Here is a tiny trained network, its code and every weight. The questions are about switching its units off for an input and a class, where a switched-off unit gives its printed mean instead of its output.

import numpy as np


def w(rows, s, z=0):
    codes = np.array(rows[::2]) - 128.0
    scale = np.full(codes.shape[1], s)
    scale[-1] = z or s
    return codes * scale


def f(y):
    return np.maximum(y, 0)


def log_softmax(a):
    a = a - a.max(-1, keepdims=True)
    return a - np.log(np.exp(a).sum(-1, keepdims=True))


def net(x, mask):
    res = np.array(x, float).reshape(1, 8) / 4 @ E
    y = f(res @ A[0][:, :-1].T + A[0][:, -1])
    res = res + np.where(mask, y, B[0][:, -1]) @ B[0][:, :-1]
    return log_softmax(res[-1] @ U[:, :-1].T + U[:, -1])


A, B = {}, {}
E = w([
[127,154,101,210,17,174,12,118,78,143,51,101],'x0',
[125,133,171,130,114,91,125,140,144,145,111,157],'x1',
[127,98,101,118,124,158,143,120,112,122,112,110],'x2',
[100,80,229,202,134,231,149,164,184,16,160,219],'x3',
[159,127,116,149,126,133,138,116,129,98,147,79],'x4',
[245,20,133,113,114,97,94,178,13,128,212,188],'x5',
[125,120,114,129,119,129,141,133,119,128,117,131],'x6',
[77,127,106,114,98,128,136,152,113,158,140,158],'x7',
],0.012)
A[0] = w([
[101,80,185,189,110,200,106,161,105,29,149,206,125],'neuron 0',
[104,142,176,147,127,192,130,158,161,143,151,99,101],'neuron 1',
[120,139,156,166,112,153,100,155,149,61,109,164,126],'neuron 2',
[54,107,165,123,151,134,171,143,158,62,96,103,173],'neuron 3',
[42,103,122,89,152,120,167,86,201,137,141,137,158],'neuron 4',
[131,193,102,39,157,60,134,78,133,172,86,47,254],'neuron 5',
[147,111,134,136,92,131,44,138,70,125,138,134,101],'neuron 6',
[148,59,144,20,185,97,190,193,106,98,169,138,147],'neuron 7',
[113,153,132,68,157,124,238,115,164,117,119,128,220],'neuron 8',
[196,50,121,47,86,79,16,139,2,117,178,152,178],'neuron 9',
[158,167,121,144,65,92,64,100,141,185,62,110,187],'neuron 10',
[50,206,121,201,62,210,46,90,152,126,48,99,177],'neuron 11',
[141,68,179,103,178,175,198,178,147,58,216,179,160],'neuron 12',
[204,68,123,35,167,92,159,192,129,123,182,150,173],'neuron 13',
[107,120,151,99,183,48,176,136,141,124,166,90,234],'neuron 14',
[88,123,154,169,133,148,203,115,207,93,151,120,203],'neuron 15',
[183,85,135,150,75,141,50,167,61,135,162,158,120],'neuron 16',
],0.0096,0.0066)
B[0] = w([
[108,72,237,169,93,255,109,79,182,49,121,80,227],'neuron 0',
[170,116,114,119,151,151,129,145,166,69,135,83,157],'neuron 1',
[120,86,187,111,68,190,114,142,150,55,74,170,174],'neuron 2',
[143,167,88,90,160,192,166,126,213,102,127,153,186],'neuron 3',
[99,184,140,117,169,135,111,55,141,101,111,107,187],'neuron 4',
[142,134,13,104,36,80,157,11,96,219,169,142,234],'neuron 5',
[136,78,125,147,135,73,66,23,98,116,108,43,176],'neuron 6',
[179,190,156,146,99,128,241,160,117,130,177,147,214],'neuron 7',
[55,176,119,103,186,134,200,48,172,127,137,174,203],'neuron 8',
[140,117,121,215,213,40,132,138,90,95,96,36,253],'neuron 9',
[108,147,38,113,94,91,52,142,86,137,70,126,198],'neuron 10',
[222,139,112,47,80,217,53,184,115,119,128,140,225],'neuron 11',
[79,151,190,217,144,145,163,192,139,181,163,142,239],'neuron 12',
[151,171,168,177,104,65,229,139,44,156,172,189,216],'neuron 13',
[84,176,125,108,146,80,197,93,147,152,138,179,195],'neuron 14',
[77,186,147,64,154,224,137,119,155,129,103,130,200],'neuron 15',
[88,79,172,176,150,107,53,124,101,105,144,72,207],'neuron 16',
],0.0086,0.025)
U = w([
[71,131,95,67,118,113,161,44,149,165,160,163,244],'0',
[75,170,141,101,226,163,145,137,197,118,109,139,147],'1',
[176,161,77,84,71,146,89,149,109,197,100,123,159],'2',
[160,118,141,39,97,188,102,207,143,87,114,145,111],'3',
[151,132,114,113,154,49,183,146,83,162,158,146,167],'4',
[113,134,195,155,121,152,168,195,119,133,167,142,56],'5',
[133,92,103,120,170,68,76,121,90,139,87,88,127],'6',
[96,9,161,151,121,134,89,98,151,98,126,105,2],'7',
],0.011,0.0027)

Each question gives the input, the list of numbers given to net, and the class t.
The units are the neurons (one row each of A and B). Each row of codes is followed by its name. A weight is (code - 128) times the scale printed after its matrix; where a second scale follows, it is the last column's (A, B and U).
mask holds one flag per neuron, in row order. A switched-off neuron (its flag False) gives its mean, the last column of its row in B, instead of its output. The means were averaged over made-up inputs and are rounded, as every weight is.
A unit's drop is (log p(t) with every unit on - log p(t) with that unit switched off) / (log p(t) with every unit on - log p(t) with every unit switched off).
The circuit of an input: a set's keep is (log p(t) with only the set's units on - log p(t) with every unit switched off) / (log p(t) with every unit on - log p(t) with every unit switched off). Starting from the 12 units with the biggest drops (on a tie, the unit counted first), units are removed one at a time, each time the one whose removal leaves the highest keep (on an exact tie, the one counted first), for as long as the keep stays at least 0.8.
units of the circuit, in order: the units of the circuit, biggest drop first
most important unit: the unit with the biggest drop
k most important neurons: the k neurons with the biggest drops, biggest first
drop when u is switched off: that unit's drop, to one decimal
input [6,7,6,1,2,-1,-1,-4], class 3: most important unit	neuron 5
input [-3,-4,1,0,1,-8,6,4], class 0: 2 most important neurons	neuron 5; neuron 9
input [1,-4,-4,-5,0,-1,-7,-5], class 2: 2 most important neurons	neuron 8; neuron 10
input [-8,-1,4,-5,8,1,1,3], class 4: 2 most important neurons	neuron 13; neuron 7
input [-8,-6,-2,4,-8,2,5,-3], class 5: 2 most important neurons	neuron 13; neuron 7
input [2,3,-5,-3,4,0,1,3], class 2: 2 most important neurons	neuron 9; neuron 16
input [-1,-6,7,-6,3,1,-1,-5], class 4: 2 most important neurons	neuron 0; neuron 15
input [-3,2,-7,6,-2,0,0,1], class 1: 2 most important neurons	neuron 15; neuron 3
input [8,8,-4,0,-8,8,0,-3], class 6: 2 most important neurons	neuron 9; neuron 10
input [0,3,-6,6,2,-1,3,5], class 1: 3 most important neurons	neuron 12; neuron 15; neuron 13
input [1,7,-7,1,-8,-1,4,-7], class 3: drop when neuron 13 is switched off	0.0
input [7,5,-7,8,-2,-1,-7,-2], class 3: drop when neuron 11 is switched off	0.7
input [6,-5,-3,-3,6,1,1,5], class 6: drop when neuron 9 is switched off	0.1
input [1,-3,-3,6,-7,-5,1,-2], class 3: units of the circuit, in order	neuron 11
input [6,7,2,7,7,1,7,-4], class 7: 2 most important neurons	neuron 0; neuron 16
input [-8,-1,2,-1,3,2,-1,3], class 4: 2 most important neurons	neuron 0; neuron 13
